Every row comes from one small tree of marks. Brackets hold a mark, then the marks that hang from it, in the order of their numbers. Every link used is in the known rows. Which tree was each row made from?
Each row is shifted at random along 5 fixed directions that mean nothing.
Known rows
(Z_343 (Z_14 (Z_103 Z_71 Z_927)) (Z_962 (Z_305 (Z_306 Z_522)))): [ -52   23 -169  -72   86  -97 -187  115 -110  203 -207   -4 -175   44
  -97  -32   64  143   57  196 -300  174 -212 -199   99  -48 -117   -7
 -133   58   41   21    5  225  -67  213  134  306 -175    4  -22   -8
  -80    3 -219  -35  199   26   56   23   48  146  101  -73 -182  -92
  -42   93   97  -23  229 -152 -138  -11   90]
(Z_160 (Z_103 (Z_927 Z_217))): [ 106 -103   28   77 -100   -7   99 -100  -21   49  -71   63  138 -133
   88   38  -55 -240 -139  -85 -241  -84  174  122  -36  215   43  -82
  -67  143  181  -80    9  -49  -33  110 -129   68   67   51   10  -39
 -195   -7   42 -164  -54   -1  170  -32   49   35    8  179  -30   11
  102  -13   33 -189   86 -251   26  252  -71]
(Z_305 (Z_306 (Z_522 (Z_962 (Z_14 (Z_103 (Z_71 Z_160)) Z_343))))): [-221  140 -186 -109  -21   93 -140  157   -5  115   45  -10 -300  -96
 -127  -86 -249  -13  -41   47   22  242   82  -62  -35  -62  -41  -53
   12  -65   65   39   27 -101  174 -250  -86  -21  -88 -286  205  -78
   17  -70  -97 -117    0   38  127 -215 -139  -16   -5  -87  -42  -70
   20  -84  -31   -1  -53 -100  -86  -29   13]
(Z_343 (Z_962 (Z_14 (Z_103 Z_160 Z_927) (Z_306 Z_522)) Z_305)): [-130  -23 -146 -106   54  -28 -250   31  -91  -13   61  -26  -58 -147
   18    7   14  127  213  158   -4  256   64 -184 -146  165 -133 -205
  -80 -126    1 -140    2 -149  132   87  -14  -90   16  -47  132   91
 -108  -53  125 -188  -54  -87  117 -135  132 -196  -64  164   19   76
  -27  -50   10  -49 -148 -126  -25  -96   54]
(Z_305 (Z_306 (Z_522 Z_962))): [-108   15  -51  -53   67  -59 -163   73  -19 -167   95  -48    0  -58
  -22  -55   69  141  227   92  114  199   -6 -187  -91   16  -93 -104
   36  -95  -22   56   40  -88  135  -31   15  -75  130  -78  -11   86
   70  -65  106   20  -43  -88   -9   39  116 -202  -51   -1   93   90
  -17   21  -44   94 -161   28  -57 -204  111]
(Z_306 (Z_522 (Z_962 (Z_14 (Z_103 Z_71 Z_160)) Z_305))): [-211  174  -29   23    4  -70  -67   26 -124   21   69 -172  -70   33
 -197  115   33  191  175   77  256   15  -83 -135  -87 -119  -54  -67
   66 -172 -115  -15   74   37    2  -37  110  -47 -107  -95  116   16
   66  -53   19  -86  -32  -44  -99  176   22   47  103 -182   26   12
  -64  -14  -91   89   45  166  -47  -97  -33]
(Z_103 Z_71 Z_160 (Z_927 (Z_217 Z_580 (Z_809 (Z_306 Z_522))))): [ -40  -38  105  178 -141 -113  137 -114   30 -138   12 -112  205   54
 -127  156  151   22  241  -43   81 -158    9  -72  -95  110  -40 -116
    4  -95   87  -31  -28   11  -67  163   52 -135  113   84   20   40
  -16  -72  278 -117  -65 -126  -53  317  271 -221  156 -112  233  121
  -36   81 -105   -9   89  107   88  -46  -59]
(Z_343 (Z_962 (Z_14 Z_306))): [-136   37  -43 -115  -51   56 -111  113  -48  133  175   39   39 -260
   69   13 -174  -92  -82 -129 -101  159  129   79  -95   95  -20 -116
  -96   52   92 -100   98 -118  158 -114  -42   40   16 -172  156  -56
  -72  -54    6 -189 -126  -52   84 -195  -66  129  -71  158  -90 -101
   81 -185  -80 -146   17 -184  -14  119   43]
(Z_927 (Z_217 (Z_580 Z_522))): [ -61  -25   86   54 -224   32  129   78   89   56   50   74  113 -137
  -26   57 -195 -227 -125 -211 -100    6  204  166 -112  105   67  -66
   -8   98  212  -17  -28  -96   99 -114  -92  -20  166 -138  175 -104
   26  -80   25 -152 -103  -26  111  -23  -38  -34   11   28  143  -60
  123 -164 -158 -206   63 -140   38  165  -49]
(Z_217 Z_71 (Z_580 Z_522) (Z_809 Z_306) Z_927): [-242  -74    9   46 -162  179  200  311  243 -159  -40  175 -146  -18
   -8  -36 -211  -75   19  -42   75  198  124 -109   47   15  -66 -113
  134   49  414  265  -32 -154  259 -206 -286  -60  311 -334  103 -175
  304 -213  -46   24  -70  -17  306 -270 -169 -412 -128  -29  245   24
   30   46 -112 -102 -192 -105   -6 -120   12]
(Z_727 (Z_14 (Z_103 (Z_160 Z_71)) Z_306 Z_962) Z_197): [ 238   70   63   13  -37 -220  128  -44 -101  152 -204  -38  466 -144
  401  275  152 -247 -300  -65 -364 -120  -25  252  122   53  221   72
  -33  295 -105 -149  -57  189 -289  320  107  281 -139  216 -130   28
 -295   56 -246  -92   69   -4  104  327  -61  416  -47  309 -296  -55
   85  -83  111   -7  423 -313  -41  348  150]
(Z_809 (Z_306 Z_522) (Z_727 (Z_217 (Z_71 Z_160))) Z_962): [-270   81   75    9 -155   57   84  220  163  -38  129   -8  -22  -83
 -183   94 -131   98  153 -108  209   19  -15  -71  -17  -18  -89  -83
   50 -120  155   79  113  -14  123 -197  -37  -67   94 -300  117  -88
  239 -127   44  -60  -98  -70  -34  -41  -59 -171    7 -157  124   -7
  -91   -7 -244  -34  -41  150   13 -112  -47]
(Z_962 (Z_14 (Z_103 Z_927) Z_306) Z_305): [-274  156  125   56 -103  -31   61   93 -114   56  193  -67  208 -111
  -29  290   -3   87   58 -146  204 -112  -84   81  -99  -16   11 -147
    7  -40  -18  -51  194   94   15   -7   75   30  -39 -129   96 -101
   52  -90   11 -153 -191  -96 -152  181   16  241   22  -45  -31 -119
  -42 -128 -221  -84  205  141    5  160  -62]
(Z_927 (Z_217 Z_580 (Z_809 (Z_727 (Z_14 Z_962) Z_197)))): [-224   10 -233  -95   22   86 -147  188  117  145  -30  -93 -224 -108
 -105 -234 -141  146  138   44  -71  176  -67 -231   63  -32 -162  -36
 -104  -95  179  127  -25    7  106  -43  -75   67  -31 -243   -9  -12
   94  -69   40    7  129    4   23 -235  -21 -282   28 -162  -15  -40
   15  163  -23   55  -96 -157  -82 -216  207]
(Z_522 (Z_962 (Z_14 (Z_103 Z_71) Z_343) (Z_305 Z_306))): [ -75  170  -47  -50   66 -130  -88   52 -149  205    6  -97  111  -76
   24   94   37   26  -93   -8 -136    1 -134   15   55  -91   17    0
  -55   58 -103   -9  118  185  -77   97  133  229 -197    8  -22  -34
 -104    2 -176  -50   43    8 -106  159  -25  399   38   -2 -250 -136
   14  -76  -37   33  283  -56 -111  145   78]
(Z_14 (Z_103 Z_160 Z_927) (Z_306 Z_522) Z_343 (Z_962 Z_305)): [  28  -58  -84 -104   31 -114 -183  -10  -70  -72   35  -12  162 -200
  211   75   77  -29  108  106 -125  233  148  -76 -129  262  -35 -196
  -79  -25  -28 -189  -73 -181   81  195  -29  -97   99   68   79  124
 -198  -30  147 -208  -83 -105  172  -24  158 -163 -158  346   10  103
   20 -113   35  -58  -76 -243  -13   12  105]
(Z_962 (Z_14 (Z_103 Z_160) Z_343) (Z_305 (Z_306 Z_522))): [ -63  132  -68  -72  108 -140  -76  136  -77  -66  -66  -37   89  -43
  116  122  120  135   88  144   23  117 -115 -118   29  -61    7  -55
   86   -3 -114   25   24   60  -27  115   53   75  -33  -42  -47   70
    8  -51 -140   17   33  -39    6  142   -4   49 -115   72  -82   39
  -57  -10   30  114   56  -22 -119  -38  169]
(Z_962 (Z_14 (Z_103 (Z_71 Z_160) (Z_927 Z_217)) (Z_306 Z_522))): [ -26   79  137  143 -105 -106  182  -33  -56 -113  -63  -34  301  -12
   59  325  143  -24   84  -19  123 -181  -32   66  -53   38   78 -100
  109   28    0  -61    2   69 -132  158   23  -16   22   37  -23   13
  -30  -78   26 -121  -89  -68   14  335   94   51   24   18   76   58
  -46   10  -65    8  170   76   25  153  -68]
(Z_197 (Z_160 Z_103) (Z_580 Z_522) (Z_809 Z_727) Z_962): [-140   89   37  -56   10   86 -150   67  -63   -3  -96 -135  -70  -46
 -125  -21   41  224  242   50  249  105 -110 -189  -31  -88  -42 -121
   15 -111   21   16    0  -17  -17  -32   35  -18   57 -189   91    9
  173    7  120  -39   26  -60    8  181   51 -122   55 -176  126    9
  -10  123  -57  150 -111  104 -117 -247   35]
(Z_927 (Z_217 Z_71 Z_580 Z_809)): [ -72   10  -70   51 -153   30  155   93   85  300 -171  -12 -174   81
 -240 -105 -185 -123 -164  -80 -302  -60  -36   -2  159  -62  -10   89
 -101  109  295  137  -48  167  -41   -9  -40  261 -118 -107   86 -194
   49  -27 -176  -79  146   97   53  -48 -109   89  194 -224  -34 -148
   81   58  -21 -150  290 -170  -63  135  -55]
(Z_580 (Z_522 (Z_962 Z_14 (Z_305 Z_306)))): [-298  133   52  -26   23    5  -71  235   -9 -137  234   -6   57 -119
    2  105  -33  160  145  -58  288  153  -33  -80 -118  -87  -91 -132
   99  -75   -7  105  165  -68  200 -172   15  -69  157 -257   41  -27
  229 -135   21   23 -174 -113  -74   17  -35    1 -112  -52   78  -33
  -26  -99 -215   69  -87  145  -56 -118   86]
(Z_580 (Z_522 (Z_962 Z_14 Z_305))): [ -71   20 -189 -121   59  -42 -269   55 -107  301    7  -35 -207 -128
 -143 -230 -144   31  -72   14 -320  214   -8  -84  -38   24 -119  -17
 -234   17   43  -18   84   45   82    1   91  203 -121  -36  113  -21
 -111   31  -71  -45  111   23  -27 -168   21  164   86  -47 -181 -147
   75 -102  -28  -92   92 -206 -111    0   79]
(Z_962 (Z_14 Z_103 Z_343) (Z_305 (Z_306 Z_522))): [-180  108 -110 -154  -43  -15 -146  173  -63  248   99   21  -25 -211
   10   16 -181  -44 -127  -66 -174  153   32   73  -36   42    1  -79
 -107   31   24  -56  101   14  123  -96   36  118  -99 -171  175  -95
  -86  -51 -152 -162  -25    5  -17 -138  -78  206  -44   69 -175 -162
   31 -227 -101 -153  147 -163  -74  153   65]
(Z_197 (Z_809 Z_217 (Z_727 Z_306) (Z_962 Z_14))): [  21   75  151  -41   10 -168    4   -7  -81  136   70 -123  584 -271
  190  172  206   27   36 -199 -141 -229 -139   88   50   98   11 -103
 -121   76  -61 -110  206  178 -162  253  182  190  -22  101 -164   34
 -127   -4   78  -57  -49  -94 -262  318  150  302  -25  144 -204  -68
  -18  -29 -144   -5  251   14   -9  129  117]
(Z_71 (Z_160 (Z_103 (Z_927 (Z_217 (Z_809 Z_306)))))): [  56  -64   -3   98  -81    3  148    0   49   66 -144   39   35  -21
   -4   10  -52 -141 -112  -50 -278  -83   26   12  110  119  -28  -33
  -97  132  249   50   27   65  -75  135 -114  153   -1   -1  -41  -97
  -83  -12  -25  -74   29   13  132  -17   14   41   37   28  -47  -17
   46   98   35 -116  177 -177  -21  166  -50]
(Z_809 Z_217 Z_306 Z_727 Z_927 (Z_962 Z_305)): [-325  -56  109  -53  -91   89  -21  233  150 -194  327   58  207 -334
   47  130  -61  115  296 -119  257   99  106 -122 -133  229 -196 -338
   32 -173  181   -4  261 -219  308 -121 -158 -229  332 -310   62  -18
  182 -230  268 -112 -300 -162   26 -261   47 -372 -246  181  132   82
 -120  -48 -299 -155 -324  113   88 -162   -6]
(Z_727 (Z_14 Z_103 Z_306) (Z_197 (Z_962 Z_305))): [-463  239   80   15  102    4 -107  201  -57 -384  281 -245  178  -81
   68  313  211  523  564  104  897   94 -207 -300 -153 -212  -81 -239
  295 -346 -224   91  121 -106  110  -79   18 -342  136 -310  -59  136
  363 -156  245   39 -214 -223 -181  243   51 -340 -160 -126  246  181
 -148  116 -220  355 -357  428  -37 -416  203]
(Z_809 (Z_927 (Z_217 Z_71))): [  50 -101 -216   -2  115  -38  -41   61   30   51 -404   10 -319  140
 -163 -237   78  151  154  313 -272  127 -181 -371  208  -35 -147   20
  -37   34  204  200  -63  154  -80  238  -98  261  -62   13 -159   34
   34  -16 -159  130  300   86  185 -126   28 -271   57 -128  -56   71
  -60  349  207   24  -41 -173 -150 -182   74]
(Z_306 (Z_522 (Z_962 Z_305))): [  47   48   53    4  158 -212    2  143  -40 -254 -131  -29  243   41
  173  121  299  190  174  155   75   88 -185 -209   74 -111  -32  -12
  159   70  -98  143    1  113  -79  230   78  129  166   41 -242  126
  162  -51 -104  175   44  -60    1  319   30  -23 -159   71   22  123
  -56  124   35  206   16   40 -140 -151  226]
(Z_927 (Z_217 Z_71 (Z_809 (Z_306 Z_522) Z_727))): [ -53 -109 -129  -57   15  -31 -123   19   54   89  -85  -45 -135  -28
 -207 -230   18  136  213  102 -216   84  -87 -266   59  120 -189  -74
 -173  -95  192   61   29   44   40  123   11  104  -25   12  -17   24
  -28  -39   96    3  145  -30  -24 -117  179 -257  102  -95   -7   42
  -45  139   -5  -52  -53  -75  -42 -182   36]
(Z_306 (Z_522 (Z_962 (Z_14 (Z_103 Z_160 Z_927) Z_343) Z_305))): [-209  239  125   41  -76  -42  149  203  -55  -62  126  -41  281 -126
  139  347  -31  -20  -62 -145  277  -64    1  120  -54 -115   79  -91
  185   42  -62   29  123   28   17  -94    0  -18   85 -238   50  -83
  153 -133  -83  -86 -201  -38  -23  243 -162  234 -144   13    1  -72
  -23 -126 -191   37  162   92  -37  136   45]
(Z_305 (Z_306 (Z_522 (Z_962 (Z_14 (Z_103 Z_71) Z_343))))): [-102  178   10  -45   62  -33  105  329   34 -154 -147   81  120  -30
  233  188   43   17  -49   72  103  137 -103  -56  140 -212   75  -10
  278  157   14  210    0   76   18  -35  -81  137  114 -243 -123  -41
  204 -136 -320  110    6   26  172  133 -239   92 -239   44  -42  -14
  -30   46   13  163   53  -38 -150   -1  192]
(Z_14 (Z_103 Z_71 Z_927)): [-105  -65 -129   38   53   41 -103  -94  -69 -145  -63  -72 -266   41
 -157 -109   51  172  308  239  195  139   42 -300  -95   72 -108 -161
   49 -187   64    7  -20 -151   80   48 -129 -150   39  -34   51   86
  -32  -42  181  -71    9  -68  166  -94  145 -409   61  -50  139  179
  -32  183  106   41 -280  -21  -16 -210  -45]
(Z_197 Z_343 (Z_809 Z_306 (Z_727 Z_217))): [-297   77  131  -75  -58  192   55  225  120 -106  182   38  165 -306
  102  108 -107   96  179 -200  391   26   53  -38  -78   24  -50 -243
  125  -57  170   82  178 -184  171 -219 -180 -150  272 -418   52  -89
  251 -126  178  -67 -234 -138   18  -98  -87 -203 -222   48  146    9
  -28  -12 -237  -19 -256  115  -14  -96   72]
(Z_727 (Z_14 (Z_103 Z_927)) Z_217): [ -88   -6 -191  -16   44   35  -85    5  -38  189 -169  -49 -194  -47
  -85 -125  -55  100   89  123  -96   56  -54 -176   26   21  -65  -61
  -73  -24  114   39   -3   61  -41  101  -79  117 -117  -67    0    0
  -78   24  -35  -55  147   23   69 -127   36 -147   72  -70  -60   -3
   17  160   69  -40  -36 -162  -74  -18   52]
(Z_306 (Z_522 (Z_962 (Z_14 Z_103)))): [ -86   80  200   14  -74  -32   98   15  -73 -286  290  -19  580 -313
  376  324   55 -147   26 -166  386  -42  268  193 -230  138  147 -235
  239   -5 -104 -131   92 -288  134 -104  -99 -287  287  -86   50   68
  -14 -157  183 -164 -353 -126   51  164  -16  -47 -273  373  128  148
   72 -221 -162    2 -207   29   90  109   36]
(Z_727 (Z_14 Z_103 Z_306) (Z_197 Z_580 (Z_809 Z_217))): [  -3   49  -83  -90   71  -66 -114   44  -38  100 -281 -105  210 -129
  188   37  195  158  176  130  -81   54 -179 -154   87   -4   38 -104
   -8   43  -31   -6  -79  125 -178  294   29  131  -40    6 -126   95
  -60   21  -33   -3  170  -32   32  205   97 -133  -76   64  -43   41
  -12  157   64   99  -17 -116 -115  -96  242]
(Z_727 (Z_197 Z_580) (Z_306 (Z_522 Z_962))): [  51  -31 -261 -170   77  -94 -290  116   22  268 -323  -17 -218  -41
  -53 -286   -3   99    8  165 -471  327 -154 -210  110  -60  -82   77
 -185  114   47   83 -121  196  -60  154   95  318  -82  -15  -35   39
  -72   87 -209   86  331   57   97  -13   30  -64   58  -91 -135  -90
   34   95  109   21   93 -310 -191 -149  275]
(Z_727 (Z_197 Z_809 Z_962) Z_217): [-231   76  -24  -75  -39  116 -125   24   -3   56  146 -144   39 -238
   12   -5  -60  118  210  -82  300   57   79  -67 -135   52  -49 -187
  -15 -146   26  -61   40 -177  101 -119  -54 -188   85 -241  104   10
   53  -25  270 -184 -119 -114  -32  -37   51 -240  -22  -21  115   28
   31    8 -131   23 -206    0  -10 -134   79]
(Z_71 (Z_160 (Z_103 (Z_927 (Z_217 Z_809))))): [  37  -35  128  168 -113    9  244  -99    5 -151   21  -13  259  -77
  120  168   20 -177  -35 -116   78 -201  167  107  -45  164   53 -115
   58   58  148  -32   32 -112  -44   65 -155  -94  135    6  -29  -34
  -58  -57  168 -146 -168  -62  110  116   49  -53  -24  133  103  109
   64   38  -16  -56   27  -62   62  179  -92]
(Z_197 (Z_580 (Z_522 Z_962))): [ -18   57  176   42  -99  -47   80   74  -17 -117   57    1  326 -133
  145  168   22 -103  -27 -162  115   24   96  113 -116   -5  108  -81
  110  106    1   -2   13  -58   23  -42    6  -34  240  -83   44   -3
   93  -61   41  -37 -141  -83   54  265  -14   57  -89   81  136    0
   90 -120 -141    7   23   -8  -11   50   59]
(Z_14 Z_103 (Z_306 Z_522) (Z_343 (Z_962 Z_305))): [-207  160   -5 -115 -103  -54 -127  195  -83  222  145  -70   83 -159
  -53  149 -110   40  -33 -117  -52  114  -48   57  -57  -18    8  -77
 -114    1  -25  -91   83   77   57  -50  135  102  -95 -179  198  -88
   13  -34  -72 -194  -63  -41  -99   82  -40  266    4  -16  -82 -183
    5 -230 -189 -111  231  -34  -65  103   52]
(Z_306 (Z_522 (Z_962 (Z_14 (Z_103 (Z_71 Z_160))) Z_305))): [ -16  116   50   25   32 -112   96  103  -54  -89  -92   -6  180  -18
  140  208   98    1  -34   65   82   10  -35  -12   42  -83   48  -19
  166   76  -58   38   12   44  -60   74    7   82   29  -34  -50    9
   54  -69 -182  -12  -26   -2   93  190 -117  132 -109  100  -43   54
  -12  -17   12   83   96  -15  -81   72   50]
(Z_305 (Z_306 (Z_522 (Z_962 (Z_14 (Z_103 Z_160) Z_343))))): [-223  215 -171  -86   15  -44 -260   18 -154  189  145 -217 -155  -65
 -241  -61  -99  144  101   28   60  109  -64  -90 -102  -84  -41  -53
 -100 -184 -137  -53   99   43   50 -116  140  -13 -235 -122  180   13
  -66   -6   56 -107   30   -9 -190   78   81  118  152 -222  -84 -100
  -12  -82 -102   76   72   64  -75  -90   42]
(Z_14 Z_103 (Z_306 Z_522) Z_343 (Z_962 Z_305)): [-116   53  -57 -167   -3  -12  -45  370   68  -20  -61  126   49 -160
  230  116  -78  -16  -55   50 -108  322   19  -59   69    8    0  -93
   64  133  108   60  -61  -51  144    3 -101  111  142 -250   53  -55
  126 -106 -230  -72  -33  -13  243 -126 -193  -14 -296  223  -30  -53
    7 -113  -22  -54   19 -229 -130   34  184]
(Z_927 (Z_217 (Z_71 (Z_160 Z_103)) (Z_580 Z_522))): [ 184  -61   29  155 -111 -152   41 -283  -76   15 -128 -118  137   49
 -118    7   76 -145   -9   11 -183 -139  104   55  -87  147   95   11
  -87   -2   20 -133 -111   12 -174  195   48  -11  -79  277   62   83
 -237   59  140 -113   82   -7    7  261  230  -39  240   -7   90  110
  102   -4   31  -28   94  -94   35   95  -96]

Which tree is each row?
[-207  161  137   48  -13  -67  128  274   16 -252  -18    8  208    6
  125  339  137  154  163   27  332   58 -144 -107   13 -156    4 -111
  253   28   -7  150   35   73   13   37  -14    1  192 -219  -72  -32
  286 -147  -92   34 -124  -85   57  300  -79   -1 -180  -29  128   18
 -105   33 -138  133   56  156  -85  -57  100]
(Z_14 (Z_103 Z_71 Z_927) (Z_306 (Z_522 (Z_962 Z_305))) Z_343)
[-218   -6 -171 -123   -9   72 -239   32  -37  246   93 -117 -115 -265
  -85 -185 -116  131  140  -38  -73  121  -19 -126  -50  110 -147 -170
 -223 -124   76  -38  173  -41   98  -35    2    0  -75 -156   84  -20
 -111  -19  167  -96   28  -61  -71 -228   94 -170   38  -53 -113  -62
  -17   24  -78 -104 -106 -103  -14 -141  111]
(Z_727 Z_14 (Z_197 (Z_809 Z_306 Z_927)))
[-161  115  216  240 -188   32  337  -62  -35 -187  157 -129  216   40
  -44  275   10  -67   22 -169  421 -308   67  120  -54  -13   93  -79
  157  -67   69   40  125  -41  -38 -114  -71 -158   47  -76   48 -109
  121 -110  159 -105 -228  -72  -61  268  -17   17   97  -99  152   71
    1   15 -150   38   68  205   81   94 -176]
(Z_217 (Z_71 (Z_160 Z_103)) Z_809 Z_927)
[  34  -60 -119 -118  -28  -64 -103   93   -5  109 -147   76 -108  -69
   53    9  -45  -78  -58  133 -323  257   76  -64   27  147  -34  -52
 -100   82  106  -97 -116  -43   47  123  -22  127  -24   -2  137  -10
 -125   -3 -150 -185   60   -5  264 -139  -29  -17  -53  212  -80   -6
   22  -97   95 -140   95 -310  -76   82   20]
(Z_14 (Z_103 (Z_160 Z_71)) (Z_306 Z_522) (Z_962 Z_305))
[-108  -12  112  -46  -29   12   62  175   71 -144  214  135  256 -245
  262  143  -69 -141  -76 -136   56  135  187   91  -82  117  -20 -144
  100  101  107   27  112 -199  220 -119 -143  -46  279 -176   18  -64
   78 -127  -22  -95 -262  -99  155 -132 -121   12 -267  321   23   20
   67 -180 -127 -112  -79 -118   -2  123   48]
(Z_522 (Z_962 (Z_305 Z_306)))
[ -92  156  -19  -95   96   99  -92  242  -37  -62 -202   -9  -53  -84
  126   48  -11  125   74   77  232  247  -95 -148   34 -259   52  -53
  193   74    8  142  -64  -35   -6  -76  -64   40  136 -322    7   27
  256  -41 -113   81   75    0  203  100 -198  -54 -157  -69   82    7
   47  117   24  222 -150  -25 -187 -208  245]
(Z_197 Z_160 (Z_343 Z_14) (Z_580 Z_522) Z_962)
[ -80   92  177  179 -104   22  319  133    4 -209 -125   58   61   93
   33  272   39  -25  -40  -53  227 -142  -68   41   77 -140   96   -1
  234  136  125  155   59  109  -87  -28  -98   87  125 -174  -70 -116
  202  -86 -147   31  -91  -19  136  246 -149  105   -9 -106   70    1
  -38  118  -17   51  153   78  -47  106  -51]
(Z_160 Z_71 (Z_103 Z_927))
[  26   79   33  -52  -22 -100  -14   92 -104  161   10   -4  249 -158
  152  127    6 -107 -158 -129 -267   17  -50  127   34   14   68   -7
 -106  195    9  -76   63  128  -72  130  104  257  -72   11  -12  -31
 -107   -3 -132  -88  -11  -30   -5  132  -33  388  -27  131 -197 -146
   75 -116  -23  -72  308 -173  -63  216  111]
(Z_343 (Z_14 Z_306 Z_962))
[  78  -38  136  118  -51 -109  209  -79   34 -119  -59  -74  447  -96
  225  216  201  -66   60  -49   11 -214   26   17   63  151   42 -102
   40   52   61  -25   49   20 -150  232  -54  -17   78  126 -157   35
  -83  -25  115  -62  -60  -72   17  221  100  -99  -50  211   19  157
  -14  100  -20   17   27  -32   54   73   14]
(Z_727 (Z_217 (Z_71 (Z_160 Z_103)) (Z_809 Z_927 Z_962)) Z_306)
[ -31    5  102  164 -140   21  290  101  127 -151  -58   14  187    6
   84  180  -39 -161  -71 -105   28 -113   91   48   82   26   41  -45
  116   94  230  106  -35  -20  -17   22 -176  -18  170 -135  -41  -90
  115 -107   25  -78  -94    3  162  104  -80  -80  -46   21  137   55
   52  104  -42    1   94  -73   13  110  -17]
(Z_71 (Z_160 (Z_103 (Z_927 (Z_217 Z_580 (Z_809 Z_962))))))
[ 155   54  -92  -17   39 -167    3  108 -103  314 -439   46   23   69
   34   15   82  -68 -223   91 -592   30 -265  -21  249 -115   42  126
 -124  326   79   77  -45  430 -266  341  150  569 -218  115 -134  -71
 -136   51 -435   61  309  125  100  237  -54  451   94  -52 -310 -202
   22  102  146  -39  513 -272 -182  211  116]
(Z_343 (Z_14 (Z_103 Z_71 Z_927) (Z_306 (Z_522 Z_962))))
[-250  219  -45   35   63 -119 -157    5 -181  130  139 -252  101  -17
 -182  119  102  262  208    5  149 -100 -252 -123  -49 -117  -87  -87
  -82 -161 -146   12  179  224  -78  112  185   79 -212  -37  -39   17
    5  -26   88  -48   -4  -48 -344  291  178  228  151 -253  -95 -110
  -71   47 -179  122  206  204  -81  -23   44]
(Z_522 (Z_962 (Z_14 (Z_103 (Z_927 Z_217)) Z_343) (Z_305 Z_306)))
[ -29  -13  108  188 -141  -21  244  -10   89 -199 -117    7  167   60
   -8  182   62  -69   71    9   84 -130   26  -22   33   55   59  -64
  139   15  169   79  -23   24  -72   80 -143  -47   99    2  -25  -27
   72 -105   37  -18  -33   -8  124  157   38 -207   26   -2  168  132
  -20  124  -57    2  -29   44   30   15  -81]
(Z_809 (Z_217 (Z_71 (Z_160 Z_103)) Z_580 Z_927) Z_306)
[ 144  -47   77   31  -22 -197  -52 -298 -149   74  183 -217  530 -234
  158   73  196 -100   70 -154 -118 -215  128  106 -137  291   48 -138
 -190  -38 -115 -266   79  -54 -113  267  144  -74   -9  304  -42  148
 -345   60  367 -213  -93 -140 -209  270  334   62   85  256  -58   96
   97  -95  -62  -49   87 -101   98  130   41]
(Z_727 (Z_217 (Z_809 Z_962)))
[ -37  147   16  -17   -2 -121    8   61 -107   53   33 -123  167  -69
   78  186   40    3  -42  -12   15    8  -20   18    8  -27   62  -34
   13   18 -103  -71   27   40  -64   94   58   66  -76  -24   40    7
  -33  -11  -61 -120  -52  -39   -7  190  -50  216  -46   82  -93  -32
   22  -80  -25   32  192  -58  -68  102   62]
(Z_14 (Z_103 Z_160) Z_343 (Z_962 Z_305))
[-151   93   83    8   61  -63   -3  158  -45 -225   20    0  194  -66
  149  214  140  153  183   79  267  124  -59 -129  -64  -62  -19 -152
  187  -20  -44   60   43  -47   59   57  -16  -46  154  -98  -41   52
  150 -117  -25   29 -106 -107   70  155   -8  -54 -172   96   93   79
  -40  -21  -87  121 -113   93  -61  -98   93]
(Z_580 (Z_522 (Z_962 (Z_14 (Z_103 Z_71) Z_306) Z_305)))
[ -46  -61 -135 -103  -12   24 -101  108  -19   73 -107  120  -61 -165
  104  -56  -92  -67  -28   78 -238  219   86  -47  -20  151  -25 -133
  -59   86  154  -34  -22  -66  108   53 -112   92   50  -84   83  -22
 -119  -61  -90 -115   22    6  230 -206   -6 -100 -106  184  -64  -20
   34  -47   58 -149  -38 -285  -54   75   61]
(Z_962 (Z_14 (Z_103 Z_927) (Z_306 Z_522)))
[-193  -34 -145   78   63   84   10   67  139 -246 -205  -40 -374  182
 -267 -177   50  317  433  295  294  117 -122 -455   31  -78 -173  -56
  145 -215  195  240  -81  -22   44    7 -192  -73   75 -149  -58   65
  277  -92   93  137  134  -18  129  -96   76 -645   80 -259  259  213
 -116  380   50  188 -359  102  -89 -406   25]
(Z_809 (Z_727 (Z_217 (Z_71 Z_160) Z_580 Z_927)))
[-236  145   12  -24   28  102   28  239  -30 -178   65  -17   19  -82
   85  152  -39  134  138   42  387  133  -13 -125  -24 -146    7 -126
  232  -37   29   94   62 -111  109 -137 -138  -72  106 -325   24   -6
  233 -139  -45  -17 -118  -49  136  -22 -181  -94 -177   16   94   59
   -7   59  -34  103 -201   69  -65 -121   97]
(Z_343 (Z_14 Z_103) Z_962)
[ 138 -105   57  122  -51   -6  231   -3   49 -111 -257  140   89  -10
  154  104   37 -195 -103   32 -164  -60   95   19   78  101   45  -40
  106  210  230   58  -62   -7  -80  160 -200  115  152    9 -113  -37
  -55  -46 -101  -47   -1   14  324   15  -51  -50  -69  158   23   81
   50  132  127  -84   60 -229  -22  186  -34]
(Z_160 (Z_103 Z_71 (Z_927 Z_217)))
[ -38   32  -87  -47   53 -116 -230 -192 -216  179  165 -131  158 -212
   41   13   41  -43    6  -19 -145   10   72   34 -149  182  -37 -148
 -187  -63 -115 -208  129  -27    9  137   99    9 -146  153   65   59
 -349   21  156 -215  -65  -65  -95   40  212  197   82  165 -192  -37
   55 -141  -39  -68   99 -137    7  149    1]
(Z_522 (Z_962 (Z_14 (Z_103 Z_71 Z_927) Z_343) (Z_305 Z_306)))
[-121  138   26  -63   14   81   39  247   40  -72  -18   13   87 -189
  240  103  -75  -17  -73  -76  198  133   14   21   52 -156   73  -43
  182  110   33  131   31  -67   64 -151 -125    8  172 -337  -47  -47
  184  -79 -101   30  -68  -16  165    6 -258    5 -217   53  -12  -23
   56   27  -36  121  -69  -97 -109  -41  231]
(Z_727 (Z_197 Z_343 Z_962))
[   9   51   -9  -42   90  -99  -50   78  -68 -137  -10  -16  200 -116
  181   40  107   27   54   41   36   97    3  -63  -25  -18   14  -60
   99   58  -58   36   32  -32   21   57    5   35  126  -25  -96   95
   17  -63  -20   49  -22  -35   41  123    3   -6 -139  128  -20   74
   23    6   15  108  -61  -67  -74  -54  174]
(Z_306 (Z_522 (Z_962 Z_14)))
[ -49 -160  -26  -63  -60   13  -80   40   98   -7   47   70  108 -240
    8 -103  -52  -63  120  -17 -177  111  127  -97  -60  266 -150 -188
 -100  -27  219  -15   89 -122  160   27 -118  -20  178  -49   20   12
  -60 -119  147  -76  -49  -37  114 -229  113 -298  -90  177   22   66
  -18    3 -103 -181 -193 -141   39  -69  -12]
(Z_809 (Z_306 (Z_522 Z_962)) Z_727 (Z_927 (Z_217 Z_71)))
